Below is a small trained network, with its code and all its weights. Each question gives an input and a class and asks what happens when units are switched off, that is, made to give their printed mean instead of their output.

import numpy as np


def w(rows, s, z=0):
    codes = np.array(rows[::2]) - 128.0
    scale = np.full(codes.shape[1], s)
    scale[-1] = z or s
    return codes * scale


def f(y):
    return y / 2 * (1 + np.tanh(0.7978845608 * (y + 0.044715 * y**3)))


def log_softmax(a):
    a = a - a.max(-1, keepdims=True)
    return a - np.log(np.exp(a).sum(-1, keepdims=True))


def net(x, mask):
    res = np.array(x, float).reshape(1, 2) / 4 @ E
    y = f(res @ A[0][:, :-1].T + A[0][:, -1])
    res = res + np.where(mask, y, B[0][:, -1]) @ B[0][:, :-1]
    return log_softmax(res[-1] @ U[:, :-1].T + U[:, -1])


A, B = {}, {}
E = w([
[25,69,109,176,171,160,179,254,146,127],'x0',
[117,192,83,176,157,47,109,186,166,42],'x1',
],0.017)
A[0] = w([
[139,100,150,132,109,165,125,103,129,153,29],'N0',
[64,20,146,147,145,255,169,181,136,172,146],'N1',
[195,155,132,117,110,99,110,66,114,121,214],'N2',
[133,76,158,135,116,225,135,115,101,212,219],'N3',
[158,204,161,131,116,32,102,78,140,78,160],'N4',
[131,145,114,136,139,115,140,101,133,124,88],'N5',
[121,119,141,118,124,157,118,153,134,123,87],'N6',
[122,146,127,141,128,58,112,162,146,62,245],'N7',
[200,149,131,147,125,101,92,109,117,116,116],'N8',
[122,62,124,113,134,239,126,115,140,167,253],'N9',
],0.016,0.0053)
B[0] = w([
[156,81,216,124,161,133,68,69,115,134,163],'N0',
[115,125,81,90,9,118,105,198,97,120,253],'N1',
[154,171,109,116,170,35,99,94,134,179,218],'N2',
[117,106,173,132,88,189,183,59,105,182,228],'N3',
[132,158,63,94,106,88,109,178,133,94,217],'N4',
[114,70,145,96,116,124,95,128,144,101,137],'N5',
[112,111,153,101,117,148,82,141,109,116,140],'N6',
[172,153,146,179,251,79,140,143,150,154,193],'N7',
[109,85,116,75,57,141,102,132,118,78,182],'N8',
[108,145,129,142,84,154,236,120,79,249,212],'N9',
],0.024,0.037)
U = w([
[153,101,185,118,107,127,172,83,65,197,26],'0',
[87,89,127,129,39,206,213,167,82,134,171],'1',
[147,135,27,87,72,38,54,205,103,87,208],'2',
[140,141,142,201,254,158,160,144,217,25,221],'3',
[133,65,169,71,157,168,118,95,155,86,5],'4',
[134,168,69,48,93,100,133,61,117,133,112],'5',
[129,117,138,130,133,168,121,66,139,39,49],'6',
],0.0089,0.0032)

Each question gives the input, the list of numbers given to net, and the class t.
The units are the neurons (one row each of A and B). Each row of codes is followed by its name. A weight is (code - 128) times the scale printed after its matrix; where a second scale follows, it is the last column's (A, B and U).
mask holds one flag per neuron, in row order. A switched-off neuron (its flag False) gives its mean, the last column of its row in B, instead of its output. The means were averaged over made-up inputs and are rounded, as every weight is.
A unit's drop is (log p(t) with every unit on - log p(t) with that unit switched off) / (log p(t) with every unit on - log p(t) with every unit switched off).
The circuit of an input: a set's keep is (log p(t) with only the set's units on - log p(t) with every unit switched off) / (log p(t) with every unit on - log p(t) with every unit switched off). Starting from all 10 units, units are removed one at a time, each time the one whose removal leaves the highest keep (on an exact tie, the one counted first), for as long as the keep stays at least 0.8.
units of the circuit, in order: the units of the circuit, biggest drop first
most important unit: the unit with the biggest drop
k most important neurons: the k neurons with the biggest drops, biggest first
drop of u: that unit's drop, to one decimal
input [0,7], class 3: units of the circuit, in order => (N1 N7)
input [7,8], class 3: most important unit => N7
input [-4,-1], class 2: 2 most important neurons => (N3 N9)
input [0,1], class 3: 2 most important neurons => (N1 N9)
input [0,-5], class 1: 3 most important neurons => (N2 N7 N1)
input [1,1], class 3: 2 most important neurons => (N1 N9)
input [3,3], class 3: 2 most important neurons => (N1 N4)
input [0,-1], class 1: 3 most important neurons => (N2 N7 N0)
input [7,1], class 2: 2 most important neurons => (N3 N1)
input [0,-6], class 1: 3 most important neurons => (N2 N1 N7)
input [0,0], class 0: 2 most important neurons => (N1 N4)
input [0,6], class 3: 2 most important neurons => (N1 N7)
input [2,2], class 3: drop of N3 => 0.1
input [-8,-2], class 2: most important unit => N4
input [2,8], class 3: drop of N1 => 0.2
input [1,-2], class 1: drop of N2 => 0.5
input [0,2], class 3: drop of N1 => 0.7
